Here is a tiny trained network, its code and every weight. The questions are about switching its units off for an input and a class, where a switched-off unit gives its printed mean instead of its output.

import numpy as np


def w(rows, s, z=0):
    codes = np.array(rows[::2]) - 128.0
    scale = np.full(codes.shape[1], s)
    scale[-1] = z or s
    return codes * scale


def f(y):
    return np.maximum(y, 0)


def log_softmax(a):
    a = a - a.max(-1, keepdims=True)
    return a - np.log(np.exp(a).sum(-1, keepdims=True))


def net(x, mask):
    res = np.array(x, float).reshape(1, 6) / 4 @ E
    y = f(res @ A[0][:, :-1].T + A[0][:, -1])
    res = res + np.where(mask, y, B[0][:, -1]) @ B[0][:, :-1]
    return log_softmax(res[-1] @ U[:, :-1].T + U[:, -1])


A, B = {}, {}
E = w([
[115,96,50,160,118,27,162,200],'x0',
[100,81,244,105,111,150,151,118],'x1',
[168,12,172,145,150,89,180,135],'x2',
[227,102,130,39,107,101,85,106],'x3',
[211,180,149,178,101,87,100,39],'x4',
[180,146,99,130,33,99,151,217],'x5',
],0.011)
A[0] = w([
[144,66,169,138,86,116,129,123,246],'neuron 0',
[231,85,180,104,136,121,83,175,254],'neuron 1',
[166,132,134,43,116,179,112,77,178],'neuron 2',
[80,155,177,144,59,135,186,128,153],'neuron 3',
[127,165,83,171,186,94,87,49,113],'neuron 4',
[180,148,128,109,190,132,97,79,174],'neuron 5',
[143,148,133,57,147,146,90,84,105],'neuron 6',
[133,183,202,121,134,176,110,113,183],'neuron 7',
[152,66,123,141,116,82,151,103,175],'neuron 8',
[202,154,111,89,182,75,74,117,181],'neuron 9',
[149,11,109,105,224,201,182,136,221],'neuron 10',
[52,132,174,146,166,128,143,149,179],'neuron 11',
[162,155,31,191,172,29,150,176,209],'neuron 12',
[82,207,99,135,90,80,106,168,233],'neuron 13',
[193,62,195,142,148,62,133,128,161],'neuron 14',
[130,141,83,118,101,92,139,99,145],'neuron 15',
[107,65,66,146,144,72,141,165,185],'neuron 16',
[126,133,74,148,117,47,113,156,180],'neuron 17',
[205,154,162,116,82,108,144,179,161],'neuron 18',
[120,161,164,43,105,191,85,137,223],'neuron 19',
[175,144,49,150,142,81,104,139,183],'neuron 20',
[97,110,85,166,147,119,134,53,120],'neuron 21',
[133,144,153,130,86,130,211,193,176],'neuron 22',
[56,180,128,159,118,182,97,67,188],'neuron 23',
[141,104,182,124,95,92,159,125,165],'neuron 24',
[125,225,53,164,127,120,98,177,202],'neuron 25',
[143,126,151,128,101,158,150,188,172],'neuron 26',
[131,150,158,104,49,108,106,136,196],'neuron 27',
[156,90,75,127,118,91,186,208,190],'neuron 28',
[56,44,94,136,142,158,124,174,167],'neuron 29',
[161,183,83,151,94,91,141,150,192],'neuron 30',
[34,166,109,130,134,178,152,107,210],'neuron 31',
[70,75,108,144,175,175,153,168,168],'neuron 32',
],0.011,0.004)
B[0] = w([
[183,105,124,116,106,164,63,120,198],'neuron 0',
[194,129,115,102,114,86,100,99,226],'neuron 1',
[109,140,119,56,123,76,104,109,199],'neuron 2',
[109,154,139,137,117,165,100,165,182],'neuron 3',
[113,136,154,151,181,151,155,108,189],'neuron 4',
[97,132,156,105,187,115,146,58,183],'neuron 5',
[108,189,84,129,170,87,139,86,179],'neuron 6',
[88,110,81,105,165,104,80,145,198],'neuron 7',
[204,59,148,193,111,96,122,119,188],'neuron 8',
[124,154,111,150,137,87,161,64,194],'neuron 9',
[133,115,159,81,76,163,156,83,230],'neuron 10',
[85,102,173,119,101,177,128,138,196],'neuron 11',
[144,107,109,181,97,117,164,153,248],'neuron 12',
[92,122,90,161,128,115,170,220,209],'neuron 13',
[197,61,171,172,95,105,69,42,218],'neuron 14',
[153,124,116,134,152,106,174,125,163],'neuron 15',
[162,158,137,147,100,142,183,117,214],'neuron 16',
[147,116,78,177,106,119,182,115,203],'neuron 17',
[187,127,137,104,157,117,81,170,199],'neuron 18',
[78,153,76,55,115,112,97,143,209],'neuron 19',
[142,115,68,158,131,84,177,143,203],'neuron 20',
[130,102,161,175,155,172,148,121,166],'neuron 21',
[160,133,110,93,119,150,114,159,198],'neuron 22',
[72,116,123,177,194,148,73,156,215],'neuron 23',
[175,115,153,122,106,104,98,127,184],'neuron 24',
[96,118,90,125,170,113,148,189,225],'neuron 25',
[153,150,143,82,117,162,109,172,176],'neuron 26',
[141,173,118,117,157,72,93,157,180],'neuron 27',
[164,126,126,134,83,111,167,137,233],'neuron 28',
[119,152,158,107,83,206,181,130,214],'neuron 29',
[163,144,91,160,135,77,156,186,200],'neuron 30',
[2,66,203,190,114,164,105,181,215],'neuron 31',
[115,142,140,116,81,207,166,127,209],'neuron 32',
],0.0084,0.016)
U = w([
[104,184,106,58,171,103,110,60,189],'0',
[135,152,87,188,155,109,189,171,110],'1',
[2,131,167,187,172,194,68,143,163],'2',
[106,167,158,166,220,134,158,61,7],'3',
[202,201,158,114,164,157,85,175,150],'4',
[202,66,179,168,121,128,97,24,142],'5',
[112,135,173,109,80,236,179,109,136],'6',
],0.0092,0.0014)

Each question gives the input, the list of numbers given to net, and the class t.
The units are the neurons (one row each of A and B). Each row of codes is followed by its name. A weight is (code - 128) times the scale printed after its matrix; where a second scale follows, it is the last column's (A, B and U).
mask holds one flag per neuron, in row order. A switched-off neuron (its flag False) gives its mean, the last column of its row in B, instead of its output. The means were averaged over made-up inputs and are rounded, as every weight is.
A unit's drop is (log p(t) with every unit on - log p(t) with that unit switched off) / (log p(t) with every unit on - log p(t) with every unit switched off).
The circuit of an input: a set's keep is (log p(t) with only the set's units on - log p(t) with every unit switched off) / (log p(t) with every unit on - log p(t) with every unit switched off). Starting from the 12 units with the biggest drops (on a tie, the unit counted first), units are removed one at a time, each time the one whose removal leaves the highest keep (on an exact tie, the one counted first), for as long as the keep stays at least 0.8.
units of the circuit, in order: the units of the circuit, biggest drop first
k most important neurons: the k neurons with the biggest drops, biggest first
drop when u is switched off: that unit's drop, to one decimal
input [0,0,4,2,-1,8], class 4: units of the circuit, in order : [neuron 18]
input [5,6,-1,7,-5,4], class 4: units of the circuit, in order : [neuron 26; neuron 18]
input [0,7,-6,1,-7,4], class 2: units of the circuit, in order : [neuron 31; neuron 16]
input [1,3,-8,-7,2,7], class 2: 3 most important neurons : [neuron 31; neuron 23; neuron 3]
input [6,-8,7,-6,-7,-1], class 6: 3 most important neurons : [neuron 29; neuron 32; neuron 10]
input [-7,-6,-7,3,4,7], class 1: 4 most important neurons : [neuron 13; neuron 30; neuron 25; neuron 20]
input [7,-2,-4,-5,2,-7], class 2: 2 most important neurons : [neuron 31; neuron 23]
input [-4,6,2,2,-3,3], class 4: 2 most important neurons : [neuron 19; neuron 26]
input [-4,-8,-5,5,4,-4], class 0: 2 most important neurons : [neuron 2; neuron 19]
input [-1,-2,-7,1,4,-8], class 2: 2 most important neurons : [neuron 23; neuron 31]
input [-1,7,-1,-4,1,5], class 4: drop when neuron 22 is switched off : 0.3
input [-6,-7,3,0,7,-3], class 3: drop when neuron 8 is switched off : 0.0
input [-2,-2,-5,8,6,6], class 0: drop when neuron 2 is switched off : 0.2
input [-2,8,3,-3,-7,-6], class 6: units of the circuit, in order : [neuron 10]
input [-1,-3,-3,3,-8,1], class 6: drop when neuron 23 is switched off : 0.1
